Below is a small trained network, with its code and all its weights. Each question gives an input and a class and asks what happens when units are switched off, that is, made to give their printed mean instead of their output.

import numpy as np


def w(rows, s, z=0):
    codes = np.array(rows[::2]) - 128.0
    scale = np.full(codes.shape[1], s)
    scale[-1] = z or s
    return codes * scale


def f(y):
    return np.maximum(y, 0)


def log_softmax(a):
    a = a - a.max(-1, keepdims=True)
    return a - np.log(np.exp(a).sum(-1, keepdims=True))


def net(x, mask):
    res = np.array(x, float).reshape(1, 6) / 4 @ E
    y = f(res @ A[0][:, :-1].T + A[0][:, -1])
    res = res + np.where(mask, y, B[0][:, -1]) @ B[0][:, :-1]
    return log_softmax(res[-1] @ U[:, :-1].T + U[:, -1])


A, B = {}, {}
E = w([
[127,125,136,136],'x0',
[159,145,101,71],'x1',
[199,255,145,186],'x2',
[129,129,131,123],'x3',
[145,114,146,145],'x4',
[172,97,56,190],'x5',
],0.01)
A[0] = w([
[174,164,110,40,51],'n1',
[164,198,115,160,2],'n2',
[26,75,72,131,39],'n3',
[44,28,84,123,43],'n4',
[113,228,107,174,13],'n5',
[185,98,1,195,144],'n6',
],0.0097,0.0047)
B[0] = w([
[93,127,138,249,155],'n1',
[206,88,145,74,173],'n2',
[149,84,157,96,216],'n3',
[185,114,165,119,254],'n4',
[196,61,130,74,178],'n5',
[72,163,206,119,250],'n6',
],0.015,0.0075)
U = w([
[132,106,111,178,254],'0',
[255,46,73,85,22],'1',
[49,191,186,116,152],'2',
],0.0066,0.0079)

Each question gives the input, the list of numbers given to net, and the class t.
The units are the neurons (one row each of A and B). Each row of codes is followed by its name. A weight is (code - 128) times the scale printed after its matrix; where a second scale follows, it is the last column's (A, B and U).
mask holds one flag per neuron, in row order. A switched-off neuron (its flag False) gives its mean, the last column of its row in B, instead of its output. The means were averaged over made-up inputs and are rounded, as every weight is.
A unit's drop is (log p(t) with every unit on - log p(t) with that unit switched off) / (log p(t) with every unit on - log p(t) with every unit switched off).
The circuit of an input: a set's keep is (log p(t) with only the set's units on - log p(t) with every unit switched off) / (log p(t) with every unit on - log p(t) with every unit switched off). Starting from all 6 units, units are removed one at a time, each time the one whose removal leaves the highest keep (on an exact tie, the one counted first), for as long as the keep stays at least 0.8.
circuit, biggest first: the units of the circuit, biggest drop first
most important unit: the unit with the biggest drop
k most important neurons: the k neurons with the biggest drops, biggest first
drop when u is switched off: that unit's drop, to one decimal
input [0,-2,7,-1,-5,-4], class 1: most important unit : n5
input [2,-1,-2,6,-2,4], class 2: 3 most important neurons : n6, n5, n2
input [-1,-1,7,6,-5,6], class 1: 3 most important neurons : n5, n2, n1
input [-6,-3,-6,-1,3,-4], class 1: circuit, biggest first : n6, n4
input [-5,5,6,6,6,-3], class 1: 3 most important neurons : n2, n5, n6
input [0,8,3,3,-3,-5], class 0: circuit, biggest first : n6, n1
input [2,1,-6,-1,8,-6], class 1: 2 most important neurons : n6, n4
input [-8,2,5,8,-7,-5], class 1: 3 most important neurons : n5, n6, n2
input [2,0,8,-3,0,-7], class 1: 2 most important neurons : n5, n2
input [-7,2,-8,0,-7,-6], class 1: 2 most important neurons : n4, n6
input [3,-4,3,6,8,5], class 2: 2 most important neurons : n6, n4
input [-7,-4,8,-1,-3,4], class 1: 2 most important neurons : n5, n2
input [-6,1,8,-3,-8,-5], class 1: 3 most important neurons : n5, n2, n6
input [-3,-2,-8,3,2,-1], class 1: most important unit : n4
input [3,4,-7,-8,-2,8], class 2: drop when n6 is switched off : 1.6
input [-4,2,-5,7,7,8], class 2: drop when n6 is switched off : 1.0
input [6,5,-5,0,3,6], class 2: drop when n2 is switched off : 0.1
